Below is a small trained network, with its code and all its weights. Each question gives an input and a target symbol and asks what happens when units are switched off, that is, made to give their printed mean instead of their output.

import numpy as np


def w(rows, s, z=0):
    codes = np.array(rows[::2]) - 128.0
    scale = np.full(codes.shape[1], s)
    scale[-1] = z or s
    return codes * scale


def norm(h):
    return h / np.sqrt((h * h).mean(-1, keepdims=True) + 1e-5)


def f(y):
    return y / 2 * (1 + np.tanh(0.7978845608 * (y + 0.044715 * y**3)))


def softmax(a):
    e = np.exp(a - a.max(-1, keepdims=True))
    return e / e.sum(-1, keepdims=True)


def log_softmax(a):
    a = a - a.max(-1, keepdims=True)
    return a - np.log(np.exp(a).sum(-1, keepdims=True))


def net(x, mask):
    ids = ['ΔΘΣεφω'.index(c) for c in x.split()]
    T = len(ids)
    res = E[ids] + P[:T]
    u = 0
    for l in range(3):
        r = norm(res)
        for j in range(2):
            rows = slice(2 * j, 2 * j + 2)
            q, k, v = (r @ M[l][rows].T for M in (Q, K, V))
            z = softmax(np.where(np.tri(T) > 0, q @ k.T / 2**0.5, -1e9)) @ v
            o = O[l][rows]
            res = res + np.where(mask[u + j], z, o[:, -1]) @ o[:, :-1]
        u += 2
        y = f(norm(res) @ A[l][:, :-1].T + A[l][:, -1])
        res = res + np.where(mask[u : u + 4], y, B[l][:, -1]) @ B[l][:, :-1]
        u += 4
    return log_softmax(norm(res)[-1] @ U[:, :-1].T + U[:, -1])


Q, K, V, O, A, B = {}, {}, {}, {}, {}, {}
E = w([
[156,67,167,221,166,119,23],'Δ',
[177,220,79,103,109,56,154],'Θ',
[66,85,81,174,106,249,153],'Σ',
[95,219,126,105,91,68,187],'ε',
[170,113,47,4,132,51,53],'φ',
[116,138,124,90,214,93,195],'ω',
],0.015)
P = w([
[162,99,254,184,160,61,31],'0',
[171,30,151,236,153,30,149],'1',
[211,65,185,172,125,85,180],'2',
[217,144,181,149,141,149,180],'3',
[160,122,99,182,139,140,177],'4',
[179,123,101,134,114,163,206],'5',
[153,144,110,92,120,198,206],'6',
[99,123,55,106,140,171,177],'7',
[90,78,74,108,149,221,149],'8',
],0.0092)
Q[0] = w([
[63,147,144,109,132,143,42],'0.h1',
[177,135,29,108,96,121,255],'0.h1',
[99,192,94,168,116,136,214],'0.h2',
[117,110,205,148,143,101,166],'0.h2',
],0.032)
K[0] = w([
[138,138,169,173,60,146,81],'0.h1',
[98,135,40,1,157,180,182],'0.h1',
[64,152,108,59,171,128,253],'0.h2',
[144,104,212,187,196,68,149],'0.h2',
],0.024)
V[0] = w([
[146,134,122,116,78,120,58],'0.h1',
[117,178,73,175,22,162,140],'0.h1',
[123,134,150,140,2,145,11],'0.h2',
[60,152,171,109,107,92,165],'0.h2',
],0.027)
O[0] = w([
[165,184,93,138,127,207,117,98],'0.h1',
[34,200,59,197,113,108,132,56],'0.h1',
[69,250,143,156,109,219,72,1],'0.h2',
[167,196,149,135,58,99,175,151],'0.h2',
],0.013,0.028)
A[0] = w([
[104,170,229,225,15,88,142,3],'0.n1',
[158,192,55,114,165,157,83,128],'0.n2',
[121,117,75,4,115,121,61,73],'0.n3',
[90,72,128,201,124,249,217,229],'0.n4',
],0.017,0.0033)
B[0] = w([
[204,156,152,233,22,55,196,253],'0.n1',
[186,88,148,74,172,38,106,222],'0.n2',
[123,96,28,179,5,139,123,254],'0.n3',
[127,103,221,114,154,169,245,181],'0.n4',
],0.014,0.0053)
Q[1] = w([
[133,136,143,146,144,143,101],'1.h1',
[252,112,49,84,77,52,105],'1.h1',
[119,108,139,151,189,166,181],'1.h2',
[118,128,51,117,125,68,173],'1.h2',
],0.028)
K[1] = w([
[175,114,117,145,181,147,104],'1.h1',
[82,101,4,132,47,196,27],'1.h1',
[95,91,205,140,200,161,117],'1.h2',
[128,105,30,133,194,67,189],'1.h2',
],0.022)
V[1] = w([
[70,99,113,112,78,136,84],'1.h1',
[101,168,178,143,143,116,128],'1.h1',
[172,105,129,253,133,131,102],'1.h2',
[109,215,179,177,95,127,167],'1.h2',
],0.017)
O[1] = w([
[104,52,91,139,137,130,234,114],'1.h1',
[32,208,141,140,138,75,134,2],'1.h1',
[152,64,126,87,172,255,170,184],'1.h2',
[194,24,162,48,176,9,109,21],'1.h2',
],0.0061,0.0084)
A[1] = w([
[4,114,165,134,151,127,180,152],'1.n1',
[114,60,140,121,223,51,106,10],'1.n2',
[169,168,56,193,225,61,110,214],'1.n3',
[75,132,17,42,95,105,68,2],'1.n4',
],0.023,0.0005)
B[1] = w([
[57,135,209,94,40,199,103,147],'1.n1',
[117,74,111,39,60,78,94,255],'1.n2',
[15,105,91,181,87,132,19,159],'1.n3',
[135,31,8,84,88,121,115,163],'1.n4',
],0.017,0.013)
Q[2] = w([
[57,124,118,153,131,95,181],'2.h1',
[104,107,92,119,96,114,182],'2.h1',
[124,134,77,102,136,180,3],'2.h2',
[168,129,87,79,90,105,155],'2.h2',
],0.03)
K[2] = w([
[81,114,132,160,156,184,222],'2.h1',
[78,94,72,101,143,125,200],'2.h1',
[128,164,200,136,130,153,4],'2.h2',
[108,125,46,34,117,160,109],'2.h2',
],0.026)
V[2] = w([
[39,184,227,157,188,133,152],'2.h1',
[167,171,252,88,32,145,236],'2.h1',
[177,107,166,240,185,148,121],'2.h2',
[42,136,179,101,153,157,122],'2.h2',
],0.021)
O[2] = w([
[196,79,129,170,101,172,96,5],'2.h1',
[88,118,126,84,6,163,136,154],'2.h1',
[123,128,90,148,127,54,72,118],'2.h2',
[174,154,45,82,118,112,137,77],'2.h2',
],0.016,0.026)
A[2] = w([
[78,140,105,68,174,155,96,121],'2.n1',
[174,179,215,160,202,204,254,3],'2.n2',
[145,221,144,252,47,60,159,85],'2.n3',
[69,193,118,164,195,76,114,123],'2.n4',
],0.029,0.006)
B[2] = w([
[133,128,161,199,99,98,180,184],'2.n1',
[105,216,105,57,209,191,247,198],'2.n2',
[114,108,169,252,136,110,209,248],'2.n3',
[73,150,119,85,127,99,61,161],'2.n4',
],0.029,0.016)
U = w([
[58,184,141,117,134,49,56,172],'Δ',
[237,97,140,172,162,169,80,205],'Θ',
[146,213,138,70,161,164,225,208],'Σ',
[184,41,231,29,119,30,173,4],'ε',
[153,150,169,253,62,72,229,81],'φ',
[44,112,143,85,12,216,114,143],'ω',
],0.0055,0.0022)

Each question gives the input, a string of symbols that net reads in full, and the target symbol t.
The units are the heads (2 rows each of Q, K, V and O) and the neurons (one row each of A and B). Each row of codes is followed by its name. A weight is (code - 128) times the scale printed after its matrix; where a second scale follows, it is the last column's (O, A, B and U).
mask holds one flag per unit, layer by layer, with each layer's heads first. A switched-off unit (its flag False) gives its mean, the last column of its rows in O or B, instead of its output. The means were averaged over made-up inputs and are rounded, as every weight is.
A unit's drop is (log p(t) with every unit on - log p(t) with that unit switched off) / (log p(t) with every unit on - log p(t) with every unit switched off).
The circuit of an input: a set's keep is (log p(t) with only the set's units on - log p(t) with every unit switched off) / (log p(t) with every unit on - log p(t) with every unit switched off). Starting from the 12 units with the biggest drops (on a tie, the unit counted first), units are removed one at a time, each time the one whose removal leaves the highest keep (on an exact tie, the one counted first), for as long as the keep stays at least 0.8.
units of the circuit, in order: the units of the circuit, biggest drop first
unit that matters most: the unit with the biggest drop
k most important neurons: the k neurons with the biggest drops, biggest first
k most important neurons of layer l: the k neurons of layer l with the biggest drops, biggest first
which heads matter: for each layer, one digit per head in row order, 1 if its drop is at least 0.15 and else 0, layers parted by /
drop of u: that unit's drop, to one decimal
input ε ε ω Θ Θ ε φ Δ Δ, target ω: unit that matters most -> 2.h1
input ε Θ Θ Θ, target Δ: which heads matter -> 10 / 00 / 10
input φ φ ε φ, target φ: 2 most important neurons of layer 2 -> [2.n1 2.n2]
input φ ω Σ Θ ε ω Δ, target Δ: units of the circuit, in order -> [0.h2 0.n3 2.h1 2.n4]
input Θ ε φ Θ Θ, target Σ: which heads matter -> 10 / 00 / 00
input Θ ω Θ φ Δ Δ, target Σ: which heads matter -> 11 / 01 / 00
input ε Θ φ Θ Δ, target ω: 2 most important neurons -> [0.n3 2.n3]
input φ ω ε Θ Σ Σ Θ, target ω: which heads matter -> 10 / 00 / 10
input ε ε Δ φ Σ, target Σ: which heads matter -> 00 / 00 / 00
input Δ Σ ε Σ Δ ω Σ ε Δ, target Θ: which heads matter -> 01 / 00 / 11
input Θ Δ φ, target Θ: 3 most important neurons of layer 1 -> [1.n3 1.n2 1.n4]
input Δ ε φ, target Δ: 2 most important neurons of layer 0 -> [0.n2 0.n3]
input ε φ ω ω Δ Δ Σ Σ, target ω: 2 most important neurons -> [0.n4 1.n1]
input Θ ω ω Σ ω φ, target ω: which heads matter -> 00 / 01 / 00
input Σ ε ε φ ε Θ, target Σ: unit that matters most -> 0.n2
input Σ ω Θ φ, target Σ: 3 most important neurons -> [1.n1 0.n3 2.n3]
input φ Θ Δ ε ω φ Θ Σ, target Σ: which heads matter -> 10 / 00 / 00
input Θ Σ ω ε Δ Σ Δ Σ Σ, target ω: 2 most important neurons -> [1.n1 2.n3]
input ω ω φ, target ω: 2 most important neurons -> [0.n3 1.n2]
input ω ε ε Σ ω ε Θ φ ε, target Σ: unit that matters most -> 2.n2
input Δ φ Σ Δ, target Θ: which heads matter -> 01 / 10 / 11
input φ Σ Θ Δ, target Δ: 4 most important neurons -> [0.n3 2.n4 1.n2 2.n3]
input Θ Θ φ Δ Δ, target Σ: which heads matter -> 10 / 01 / 00
input φ φ φ, target φ: 4 most important neurons -> [2.n1 0.n3 2.n2 1.n2]
input Θ Θ Θ, target Δ: 2 most important neurons -> [1.n3 2.n4]
input ε φ ε, target Σ: drop of 1.h2 -> 0.0
input Θ Σ Θ, target ω: drop of 1.n1 -> 0.1
